Here is a tiny trained network, its code and every weight. The questions are about switching its units off for an input and a class, where a switched-off unit gives its printed mean instead of its output.

import numpy as np


def w(rows, s, z=0):
    codes = np.array(rows[::2]) - 128.0
    scale = np.full(codes.shape[1], s)
    scale[-1] = z or s
    return codes * scale


def f(y):
    return y / 2 * (1 + np.tanh(0.7978845608 * (y + 0.044715 * y**3)))


def log_softmax(a):
    a = a - a.max(-1, keepdims=True)
    return a - np.log(np.exp(a).sum(-1, keepdims=True))


def net(x, mask):
    res = np.array(x, float).reshape(1, 3) / 4 @ E
    y = f(res @ A[0][:, :-1].T + A[0][:, -1])
    res = res + np.where(mask, y, B[0][:, -1]) @ B[0][:, :-1]
    return log_softmax(res[-1] @ U[:, :-1].T + U[:, -1])


A, B = {}, {}
E = w([
[106,77,200,211],'x0',
[65,245,122,167],'x1',
[221,208,149,159],'x2',
],0.013)
A[0] = w([
[47,118,114,121,88],'N0',
[147,131,98,86,188],'N1',
[163,73,154,120,115],'N2',
[90,116,101,88,103],'N3',
[88,98,77,139,97],'N4',
[46,99,104,80,96],'N5',
[83,160,87,163,93],'N6',
[202,82,146,100,122],'N7',
[120,99,191,249,83],'N8',
[58,192,133,129,104],'N9',
[121,155,83,101,132],'N10',
[76,67,94,95,185],'N11',
[181,148,102,171,138],'N12',
[85,164,166,118,92],'N13',
[90,92,183,212,87],'N14',
[152,144,50,91,69],'N15',
[131,149,83,91,85],'N16',
[201,156,157,161,136],'N17',
[94,179,143,163,85],'N18',
[97,167,148,128,216],'N19',
[163,168,156,120,112],'N20',
[180,75,114,80,90],'N21',
[90,99,103,160,254],'N22',
[173,158,134,144,73],'N23',
[95,181,130,144,134],'N24',
[147,156,82,36,113],'N25',
[176,157,145,147,90],'N26',
[133,140,107,98,88],'N27',
[115,160,109,50,110],'N28',
[90,196,138,142,85],'N29',
[49,97,162,126,105],'N30',
[133,159,117,83,79],'N31',
[224,142,168,117,127],'N32',
[77,88,104,101,97],'N33',
[87,168,120,149,102],'N34',
],0.017,0.015)
B[0] = w([
[197,97,91,55,176],'N0',
[79,180,169,177,210],'N1',
[61,48,178,178,191],'N2',
[212,123,105,79,163],'N3',
[213,110,93,88,159],'N4',
[163,121,75,84,197],'N5',
[167,54,134,144,169],'N6',
[72,35,136,206,213],'N7',
[176,196,200,69,233],'N8',
[110,51,142,174,203],'N9',
[122,152,172,140,180],'N10',
[110,149,74,141,244],'N11',
[144,159,76,106,185],'N12',
[222,6,167,103,155],'N13',
[178,186,194,86,215],'N14',
[176,140,169,89,179],'N15',
[206,141,192,71,163],'N16',
[138,166,72,101,212],'N17',
[151,61,142,123,179],'N18',
[23,116,106,214,225],'N19',
[147,115,80,89,170],'N20',
[79,29,165,167,199],'N21',
[93,184,110,159,253],'N22',
[242,63,97,46,156],'N23',
[97,64,114,172,194],'N24',
[139,154,178,138,220],'N25',
[204,119,76,61,166],'N26',
[224,109,158,96,142],'N27',
[182,192,206,102,188],'N28',
[112,75,132,137,188],'N29',
[158,151,106,84,194],'N30',
[198,119,155,98,152],'N31',
[136,120,43,114,216],'N32',
[184,113,84,106,179],'N33',
[137,31,144,162,172],'N34',
],0.012,0.015)
U = w([
[122,29,157,168,77],'0',
[164,125,25,71,89],'1',
[160,168,254,89,93],'2',
[52,195,88,203,255],'3',
],0.019,0.0099)

Each question gives the input, the list of numbers given to net, and the class t.
The units are the neurons (one row each of A and B). Each row of codes is followed by its name. A weight is (code - 128) times the scale printed after its matrix; where a second scale follows, it is the last column's (A, B and U).
mask holds one flag per neuron, in row order. A switched-off neuron (its flag False) gives its mean, the last column of its row in B, instead of its output. The means were averaged over made-up inputs and are rounded, as every weight is.
A unit's drop is (log p(t) with every unit on - log p(t) with that unit switched off) / (log p(t) with every unit on - log p(t) with every unit switched off).
The circuit of an input: a set's keep is (log p(t) with only the set's units on - log p(t) with every unit switched off) / (log p(t) with every unit on - log p(t) with every unit switched off). Starting from the 12 units with the biggest drops (on a tie, the unit counted first), units are removed one at a time, each time the one whose removal leaves the highest keep (on an exact tie, the one counted first), for as long as the keep stays at least 0.8.
units of the circuit, in order: the units of the circuit, biggest drop first
top k neurons: the k neurons with the biggest drops, biggest first
drop of u: that unit's drop, to one decimal
input [-7,-5,6], class 2: top 3 neurons : N25; N1; N28
input [7,4,2], class 2: units of the circuit, in order : N8
input [-1,7,7], class 0: top 2 neurons : N9; N24
input [3,-6,8], class 1: top 2 neurons : N32; N17
input [8,0,8], class 1: top 3 neurons : N32; N17; N26
input [-5,5,4], class 0: top 2 neurons : N8; N24
input [7,6,3], class 2: top 4 neurons : N8; N14; N7; N21
input [-4,7,7], class 0: top 2 neurons : N9; N24
input [4,3,1], class 2: top 2 neurons : N8; N11
input [3,-3,5], class 1: drop of N34 : 0.0
input [-8,4,-6], class 2: drop of N28 : 0.4
input [3,-3,0], class 3: drop of N13 : 0.1
input [7,-4,5], class 2: drop of N8 : 0.8
